Below is a small trained network, with its code and all its weights. Each question gives an input and a class and asks what happens when units are switched off, that is, made to give their printed mean instead of their output.

import numpy as np


def w(rows, s, z=0):
    codes = np.array(rows[::2]) - 128.0
    scale = np.full(codes.shape[1], s)
    scale[-1] = z or s
    return codes * scale


def f(y):
    return np.maximum(y, 0)


def log_softmax(a):
    a = a - a.max(-1, keepdims=True)
    return a - np.log(np.exp(a).sum(-1, keepdims=True))


def net(x, mask):
    res = np.array(x, float).reshape(1, 4) / 4 @ E
    y = f(res @ A[0][:, :-1].T + A[0][:, -1])
    res = res + np.where(mask, y, B[0][:, -1]) @ B[0][:, :-1]
    return log_softmax(res[-1] @ U[:, :-1].T + U[:, -1])


A, B = {}, {}
E = w([
[36,200,91,126,161,67,71,146,201,128],'x0',
[104,2,107,126,98,133,129,94,207,94],'x1',
[28,83,92,101,210,197,166,144,54,118],'x2',
[150,141,209,2,178,205,90,147,175,68],'x3',
],0.0098)
A[0] = w([
[151,232,124,138,114,141,132,216,56,130,111],'n0',
[125,156,46,223,84,80,111,85,81,218,108],'n1',
[106,121,66,91,179,198,154,162,95,98,106],'n2',
[171,156,97,115,149,61,81,95,196,144,161],'n3',
[78,77,97,137,217,156,145,120,67,126,54],'n4',
[24,171,70,146,136,98,49,186,193,123,198],'n5',
[24,116,120,118,142,128,149,133,54,86,60],'n6',
[190,107,200,156,76,79,81,110,136,140,98],'n7',
[54,71,80,121,65,87,122,169,220,70,124],'n8',
[190,143,197,3,176,156,97,172,169,38,153],'n9',
[172,51,85,168,130,159,206,48,174,77,32],'n10',
[214,67,178,102,102,163,187,121,65,167,30],'n11',
[73,107,54,144,118,30,202,97,131,218,84],'n12',
[215,86,140,108,43,181,193,92,57,117,2],'n13',
[172,56,105,146,68,86,192,148,49,233,71],'n14',
[168,168,162,140,45,85,121,99,217,142,97],'n15',
[196,77,131,120,121,149,185,84,68,103,38],'n16',
[155,58,105,159,136,145,155,57,164,66,22],'n17',
[238,158,138,176,82,138,74,87,172,100,88],'n18',
[63,67,134,145,172,157,153,125,63,104,69],'n19',
[182,203,156,171,153,158,130,238,57,175,139],'n20',
[117,46,109,106,100,122,153,30,170,136,45],'n21',
[197,164,183,177,73,109,137,105,170,106,106],'n22',
[123,64,131,160,119,170,104,92,187,100,81],'n23',
],0.0067,0.00088)
B[0] = w([
[59,184,202,152,41,195,125,25,128,149,204],'n0',
[164,97,192,118,143,180,163,192,137,178,254],'n1',
[167,33,70,199,98,102,72,135,113,101,195],'n2',
[132,138,46,122,153,89,105,162,121,82,187],'n3',
[182,82,50,112,97,76,48,118,63,85,205],'n4',
[107,216,108,6,235,76,153,105,204,157,231],'n5',
[161,97,52,153,169,84,66,133,70,73,195],'n6',
[150,95,51,139,137,126,69,124,36,64,188],'n7',
[67,186,189,123,121,139,146,47,126,152,206],'n8',
[164,22,211,131,99,174,130,207,122,192,244],'n9',
[114,131,168,108,121,108,180,77,121,156,197],'n10',
[146,211,109,39,206,88,247,105,242,75,214],'n11',
[163,55,222,128,158,122,144,237,136,211,235],'n12',
[163,203,121,48,253,50,182,98,174,37,219],'n13',
[142,113,157,138,140,153,194,222,185,186,228],'n14',
[191,124,82,201,147,125,108,126,93,102,206],'n15',
[102,199,50,96,179,62,223,132,181,119,196],'n16',
[74,174,156,170,72,196,124,42,172,106,180],'n17',
[184,65,55,156,79,69,13,153,77,88,197],'n18',
[137,89,58,166,80,142,112,145,62,53,200],'n19',
[15,184,130,214,51,227,125,15,115,153,212],'n20',
[91,164,149,160,57,164,52,54,109,179,188],'n21',
[118,121,72,128,123,115,48,151,96,63,192],'n22',
[30,140,195,178,88,211,145,73,104,158,175],'n23',
],0.0052,0.01)
U = w([
[174,108,7,156,105,114,78,137,68,83,45],'0',
[141,208,92,74,204,94,174,118,193,121,254],'1',
[93,177,163,163,42,177,136,18,105,150,31],'2',
[175,80,201,115,120,156,144,245,135,171,138],'3',
],0.011,0.0005)

Each question gives the input, the list of numbers given to net, and the class t.
The units are the neurons (one row each of A and B). Each row of codes is followed by its name. A weight is (code - 128) times the scale printed after its matrix; where a second scale follows, it is the last column's (A, B and U).
mask holds one flag per neuron, in row order. A switched-off neuron (its flag False) gives its mean, the last column of its row in B, instead of its output. The means were averaged over made-up inputs and are rounded, as every weight is.
A unit's drop is (log p(t) with every unit on - log p(t) with that unit switched off) / (log p(t) with every unit on - log p(t) with every unit switched off).
The circuit of an input: a set's keep is (log p(t) with only the set's units on - log p(t) with every unit switched off) / (log p(t) with every unit on - log p(t) with every unit switched off). Starting from the 12 units with the biggest drops (on a tie, the unit counted first), units are removed one at a time, each time the one whose removal leaves the highest keep (on an exact tie, the one counted first), for as long as the keep stays at least 0.8.
units of the circuit, in order: the units of the circuit, biggest drop first
unit that matters most: the unit with the biggest drop
top k neurons: the k neurons with the biggest drops, biggest first
drop of u: that unit's drop, to one decimal
input [0,4,3,-1], class 2: unit that matters most	n18
input [0,8,-6,-1], class 2: top 4 neurons	n8; n23; n17; n21
input [-8,3,7,0], class 1: top 4 neurons	n11; n13; n16; n18
input [-6,6,5,-3], class 1: top 2 neurons	n13; n11
input [-6,-2,6,6], class 0: units of the circuit, in order	n2; n12
input [-7,8,7,3], class 2: top 3 neurons	n17; n23; n21
input [2,-3,-4,4], class 0: top 2 neurons	n12; n1
input [2,-6,-4,5], class 2: top 3 neurons	n20; n0; n12
input [-8,-8,7,-3], class 1: top 4 neurons	n11; n13; n16; n14
input [3,-6,-6,-8], class 3: top 3 neurons	n1; n12; n14
input [-8,-2,5,-8], class 1: top 4 neurons	n13; n11; n16; n9
input [3,6,-5,5], class 2: top 2 neurons	n8; n23
input [-6,1,-3,-8], class 3: top 4 neurons	n1; n14; n12; n5
input [-2,-5,3,-1], class 2: units of the circuit, in order	n20
input [-8,-7,-6,1], class 1: top 2 neurons	n11; n13
input [-8,6,-4,-1], class 1: top 2 neurons	n13; n11
input [-4,1,-4,-5], class 3: top 2 neurons	n14; n1
input [5,1,-7,-3], class 0: drop of n18	0.1
input [7,-8,-6,-1], class 2: drop of n16	0.2
input [-4,2,-2,-6], class 3: drop of n14	0.1
input [-7,8,-3,8], class 2: units of the circuit, in order	n17
input [3,2,-2,7], class 3: drop of n9	0.8
